Each row of numbers stands for one node and depends on some of the facts below. Use the named rows to name the rest.

Some rows with their names:
[-33  17  41   4 -20 -37 -22   6  49  -1  28   5  21 -11   1  19  22 -11
 -10  30  11   8 -49  -9  -7 -31   0  -9  -8   8  -6   1   9   5   2 -19
  19 -15] : z473
[-17 -27  30  19  -4  -7   3 -11 -14  12  15  -4  -3  24   9 -17   8 -17
  -2  -2   0  13  20   2 -12  12  19   6   1  17  29  10 -11   7  -4 -15
  11  -4] : z738
[  1   1   7  22  13  -4   7  28  12  -8 -11   6  17  10  -7  15 -62  10
 -26 -33 -17   3   6  -1  -5  -5 -19 -14   9   2   6   2  -4   4 -12 -22
  -6 -14] : z993
[  3 -16 -23  16  -3  -4   6  43  11  -4 -20  -6  15  11  -7  -3 -30  17
 -40 -50  -3 -10  19  13 -16   6 -32  -8  15  16 -25   7  -8   9 -17 -16
   5   2] : z356
[  3  20 -24  12   6 -14   8  29   9   2  -4  16   1  -8 -11  -3 -21   6
 -31 -21  -1   1  28   8  11  -1  -3  -1   7   9 -12  11  14   5  -8   0
  10   5] : z210
[-14  18  10  21  -4 -13   6   2  23  13   9   3  11   3  -8 -18 -12 -20
 -30  -5   0  18  -7   0   8  -7  -2  -1  -1   1  18  14   0   3 -12   3
  12  -5] : z941
[-25   4  22  -5 -16 -25 -13  13  36   8   7 -21  26 -10  -2   3  11 -15
 -39  11  19 -12 -58   6 -29 -35 -34 -17  -7   6 -26   0  13   1  -9 -24
  11 -17] : z765
[-27   9  21  -4 -13 -19 -20 -18  -1   6  24 -14   5   5  19  22  38 -33
  11  65  12   4 -34   6 -11 -34  22   5  -7  19  27   1   7  -6   5 -17
  18 -23] : z6
[  2  -6   3  18   5  -3   0  14  20 -10  -7   1  22  19  -3  19 -48   0
 -20 -30 -14   8   4  -3 -12  -3 -29 -13   8  10  18   7 -20   3 -13 -22
  -4 -18] : z821
[ -5 -23  64  30  17   4   5   4  12   7  15 -19  17  21   4   5 -35  -6
 -27 -21  -6  12 -18 -10 -20   0 -15 -14   0   1  47   5 -14  10  -7 -38
 -11  -5] : z168
[-19  32  17  -1 -19 -25 -14   2  26  12  19 -15  15 -16   1   8  39 -20
 -30  40  15  -1 -53   9  -8 -40  -7  -4 -10   7  -4   3  18  -4   0 -15
  14  -9] : z835
[  8  -3 -10  17 -18   2   6  10  13  -5  -3  -4  15  -2  -6   5 -12   4
 -30 -45  -2   2   8  16 -22 -11 -35  -4  16  19   5   5 -21  -6 -15 -15
   5 -12] : z187
[-11  18  20  30  -9 -11   7  -1  25   8  12   2  14   3  -9 -14 -12 -16
 -28 -12  -2  15  -5   2   1  -8 -10  -5   1   1  24  11  -6   3 -13  -6
  11  -8] : z29
[  0  -9 -18   7  12  -2   5  27   8  -4 -20  -1  13  10  -4   4 -51   3
 -34 -40 -11  -3  20   7  -3  -6 -24  -7  11   9 -13  10  -6   4 -15 -12
   1  -6] : z262
[-17 -17   6   2 -43 -14  -9 -11   9  10  20 -28  11 -11  11   9  74 -17
  -8   4  25  -9 -41  25 -50 -38 -19  -1   7  31   8  -6  -9  -8  -7 -26
  19 -24] : z752
[ -1 -10  -2  21   6  -7   1   6 -12   1  11   7  -5  22   9   3  -5   6
   5   7   2   2  29  14 -15  15  15   8  10  28  11   9 -13   8   3 -13
  15   5] : z275
[  9  -9 -16  17  -1  -6   5   8 -25  -3  -1  12  -7   9   7   6  -1   9
   5 -15  -7   3  43  13  -4   4  17   9  13  32  22   7  -4   2  -2 -17
   8  -8] : z140
[ -2 -22   2  18  -4 -11   1  15 -21  -2  10  14  -8   2   9   6  -6  13
  14 -28  -3   9  42   7  -5  10  22   6  18  30  -1   5  -7   6   0 -20
  11   3] : z426
[-25 -44  35  16 -10 -18   2   3 -11  16  11  -8  -5  13  11 -22   9  -7
  -4 -25  10  14  18   4  -3  13  16   2   6  19  -4  12 -10  10  -1 -13
  16  13] : z998

There are 4 kinds of fact about the nodes: Σ, η, κ, Λ.
{z100,z117,z14,z140,z17,z208,z230,z275,z286,z294,z322,z332,z367,z382,z401,z426,z433,z447,z455,z457,z459,z493,z499,z529,z533,z588,z6,z607,z633,z697,z699,z701,z738,z752,z755,z758,z760,z774,z776,z786,z831,z834,z862,z883,z888,z897,z906,z920,z950,z962,z994,z998} Σ a
{z113,z152,z187,z253,z386,z592,z685,z722,z742,z924} Σ g
{z144,z170,z172,z36,z368,z428,z451,z502,z524,z563,z613,z626,z800,z835,z943} Σ e
{z15,z178,z217,z262,z277,z356,z418,z519,z558,z571,z573,z695,z715,z734,z753,z757,z79,z821,z843,z861,z89,z912,z93} Σ b
{z153,z168,z174,z279,z379,z42,z472,z561,z566,z595,z61,z649,z657,z661,z725,z804,z868,z874,z946} Σ c
{z180,z210,z231,z246,z29,z328,z438,z473,z513,z606,z643,z707,z765,z772,z781,z832,z86,z884,z911,z941,z993} Σ d
{z202,z299,z305,z514,z562,z683,z748,z864,z908,z983,z984} Σ f
z144 η z701,z299,z758,z279,z874
z15 η z831
z152 η z861
z153 η z61,z994,z883,z920,z294
z168 η z6,z924,z14,z493,z831
z170 η z61,z519,z322,z514
z178 η z140,z633,z897,z253
z180 η z994
z187 η z592,z571,z451,z513
z217 η z447,z715,z606,z722,z562
z230 η z455,z941,z89,z513
z246 η z172,z519,z832,z776
z262 η z888,z776
z277 η z699,z382
z328 η z17,z172,z725
z332 η z473,z6,z499,z93,z418
z356 η z210,z202,z962,z758,z174
z367 η z36,z558,z888,z607,z14,z722
z368 η z920,z279,z753
z386 η z649,z113
z401 η z707,z86,z657,z831
z457 η z626,z911,z868
z459 η z908,z699,z685
z529 η z832
z561 η z760,z998,z172,z208,z701,z772,z657,z89
z563 η z983,z426
z566 η z715,z275
z643 η z760,z725,z888,z607,z920
z661 η z912,z748
z683 η z455,z428,z607,z514,z493
z695 η z418
z734 η z571,z699,z685,z874
z742 η z573,z595,z776,z874
z752 η z588,z699
z755 η z911
z757 η z613,z861,z519,z117,z962,z379,z294
z765 η z208,z753
z774 η z524,z834,z748,z657
z786 η z433,z438,z533,z685
z800 η z868
z804 η z17,z835,z286
z821 η z231,z943,z6,z472
z862 η z42,z305
z864 η z897,z524,z697
z950 η z883,z984
z993 η z946,z738,z558
{z100,z144,z17,z253,z286,z379,z382,z472,z473,z519,z524,z533,z561,z562,z563,z571,z588,z595,z6,z626,z649,z683,z699,z722,z752,z765,z774,z831,z834,z835,z874,z883,z884,z920,z950,z962,z984,z994} κ 289
{z113,z117,z14,z140,z152,z153,z170,z172,z174,z178,z202,z210,z217,z230,z246,z262,z277,z279,z294,z299,z322,z328,z332,z356,z36,z367,z368,z42,z426,z428,z433,z438,z447,z451,z459,z499,z513,z529,z558,z566,z573,z592,z607,z633,z657,z685,z695,z697,z701,z707,z715,z725,z734,z748,z755,z757,z758,z772,z776,z781,z786,z800,z804,z86,z861,z862,z864,z868,z897,z906,z908,z912,z93,z943,z983,z993} κ 779
{z15,z168,z180,z208,z231,z29,z401,z455,z493,z502,z606,z613,z643,z661,z738,z742,z753,z832,z843,z888,z89,z911,z924,z941,z946,z998} κ 755
{z187,z275,z305,z386,z418,z457,z514,z61,z760,z79,z821} κ 469
{z100,z144,z180,z230,z231,z275,z322,z356,z368,z401,z418,z451,z455,z472,z493,z502,z606,z633,z661,z683,z685,z701,z707,z715,z725,z742,z757,z760,z804,z831,z862,z874,z884,z897,z908,z911,z924,z962,z983} Λ i
{z113,z17,z208,z253,z286,z299,z328,z332,z379,z382,z426,z438,z457,z473,z513,z519,z561,z563,z571,z613,z748,z758,z772,z776,z781,z786,z800,z832,z834,z864,z868,z888,z906,z920,z93,z998} Λ k
{z117,z14,z140,z153,z168,z174,z202,z210,z262,z277,z305,z447,z459,z524,z529,z533,z573,z592,z61,z649,z657,z699,z738,z753,z755,z765,z79,z821,z843,z86,z883,z943,z946,z950,z993,z994} Λ j
{z15,z152,z170,z172,z178,z187,z217,z246,z279,z29,z294,z36,z367,z386,z42,z428,z433,z499,z514,z558,z562,z566,z588,z595,z6,z607,z626,z643,z695,z697,z722,z734,z752,z774,z835,z861,z89,z912,z941,z984} Λ h

Which node is each row?
No name comes twice in this set of rows, the named rows included.
[ -5  -6   0  10  24  -5   0  13 -31  -2  -5   7  -9  23  12  14 -34  -3
  13   9 -13   7  42   8  11  11  28   5   9  18  21  11  -3   5   0 -16
   2  -5] => z14
[-12 -35   6  23 -18  -5   5  15  23   7  -1 -16  17  19  -5 -22   2   2
 -44 -39   6   2   0  11 -34  10 -29  -5   7  13  -5  11 -20  14 -17 -17
  15   2] => z742
[ -2 -13  36  37   2  -3   6   8  20  11  16 -13  11  16  -1 -12  -1  10
 -32 -15   5   4  -8  -1 -29  11 -10  -3   1  10  37   6 -11  14  -5 -32
   1   3] => z661
[-20  19  34  12  -2 -25 -19   4  30   6  31 -13  12  -1   7  14  36  -5
 -14  50  19  -4 -40  -8 -27 -26  13   0 -12  11  20  -1  13   8  10 -34
  11  -6] => z472
[-32  19   7  -9 -13 -26 -22  -3  23   5  14 -14  16  -1   7  17  30 -30
 -15  52  11   5 -40  -1  -3 -36  -2   1 -10   7  -5   6   7  -3  -2  -9
  18 -14] => z722
[  3   8 -37   9  -3 -15   6  25   5   0  -5  18   3  -1  -9   4 -19   5
 -22 -34  -5   5  35   9   7  -7  -5   5  10  14 -15  14   5   5 -11  -2
  10  -4] => z573
[-11  21  20   0 -21 -23 -11   0  14  18  28 -26   7 -25   1   1  55 -17
 -35  30  26  -5 -48  14 -16 -38  -1   4  -5  13   2   1  22  -4   3 -19
   8  -7] => z595
[ 13 -20   9  14  17   5  13  36 -23   6  -8 -23   3   6  -1   5 -53  15
 -45 -53  -4  -9   3   8 -11  -2 -22 -11  13   9 -12   2   2   6  -8 -32
 -14   6] => z153
[  3  30  -9  20  14 -11   4  24  11  -7  -4  27   6   3  -7  10 -38   3
 -17 -11 -13   8  20  -1  13  -6   4  -2   7   6  11   9  10   6  -6  -7
   6 -10] => z86
[  2  -4 -11  14 -10  -2   5  10  10  -4  -6  -1  14   9  -3   9 -25  -3
 -22 -33  -5   5   5  11 -11  -7 -28  -5  14  13  17   6 -14  -2 -13 -15
   6 -11] => z386
[ -9   7  26  33   0 -11   4   7  31  10  13  -1  10  12  -6 -16  -4   2
 -29  -7   3  10   4  -1 -17  11  -5  -2  -1   8  19  12  -5  12  -6 -19
  10   6] => z502
[ -6   8   4  15  11 -19   2  34   6  -2   1  18   3  -6  -8   2 -40  10
 -23 -33  -5   9  26   1  21   0   5  -4  10   5 -30  10   7  11  -4  -9
  10  11] => z772
[-23 -27  27   2 -27  -7 -12  -5  -2   7  12 -37  15   2  17  15  35 -21
 -10  13  17  -8 -49  16 -43 -34 -22  -6   1  21  12  -8 -11  -7  -6 -31
   3 -23] => z774

The same nodes again, as new rows of numbers:
Some nodes and their rows:
[-19  -3  14 -29 -24   4 -23  10   6 -22  -1   4  10  31] : z426
[-18 -13  15 -12 -28  10 -11   0   4  -9   3   3 -16  16] : z438
[-17  -1  13 -25 -21  20 -31  20  29  -6  -3   1   8  24] : z14
[ 35   9 -29 -24  -1  10  69  41  23  17 -24  16   7 -36] : z168
[ 13  23 -33 -38 -22  -9  66   4   5 -22 -10 -10 -34 -15] : z924
[-16  -2  35  14 -25  -1 -49  21   5 -45 -11   5  -5  15] : z382
[ 22 -12   8 -15  -1  26 -17  27  28  23  -3  15  44  -4] : z262
[ 18 -17  17  -7  -4  11  13   1  -9  17   8  21  23  -4] : z800
[ -5   5 -10   3  -6  -5 -18  38  28 -61  -5   9  -7 -11] : z418
[-20   3  25   6 -19   9 -47  24  28 -28  -7  -2  -8   8] : z533
[  9  -6 -28 -27 -10   2  75  45  26   3 -22  -3 -57 -26] : z738
[ 11 -13  14   1 -18  24  13  -6  37  38   1   8  15  -1] : z993
[-29  -9  14   3 -16  -8 -25  19  20 -27 -11   5   3   5] : z17
[-26   5  22   1  -8  -4 -32  30   3 -34  -2  15  10   8] : z519
[  6   2 -48 -29 -25  -3  70  14  27 -21  -8   3 -48 -27] : z231
[-21 -40   8  -8 -12   1  20   1  20   3   7  -8 -23  -2] : z781
[-33  -9  16   7 -16  -3 -26  13  18 -39  -9   2  -2   7] : z286
[-18 -27   8 -20  -1   0   5  30   2  -8  -1   0  -2  11] : z279
[-19 -19   6 -23 -16  -1  -1  16   8   1  -2   2   0  21] : z697

Rows to name:
No name comes twice in this set of rows, the named rows included.
[ 35  -2 -34 -20  -4 -14  79  41  -9  15 -26  27   9 -24] => z15
[ -1   9 -15 -33  -7 -10  77  37 -31 -22  -4   5 -34 -24] => z613
[  3  -1  18   2 -12   0  27 -26  -5  35  -6   5  33  11] => z152
[ 13  -2  12  19   4   8   8  41  34  -5 -18  18  17 -27] => z821
[  2 -33   2   6 -14   4  49 -14  16  42  -3  16  24  -8] => z246
[ 73 -11  51  20 -16  17 -24  23 -37  -9  -9  21  16  38] => z734
[ 16  23 -36 -38 -13   1  57  32 -11 -32  -3   4 -33 -22] => z502
[27 -9  6 -8 -3 19  8 -3 13  5 13 14 34 -3] => z368
[-23 -17  25  13   4   9 -15  27  12 -13   8  -1 -18 -24] => z524
[ -9 -11  15 -19  -2  21 -13  22  -1  -7  15  -3  -9  -1] => z943
[  0 -15  23  26   5   2   7   9   3   3   3  19  18 -18] => z563
[  7 -37   9   2   9   1  36   9   4  41   7  11  18 -20] => z170

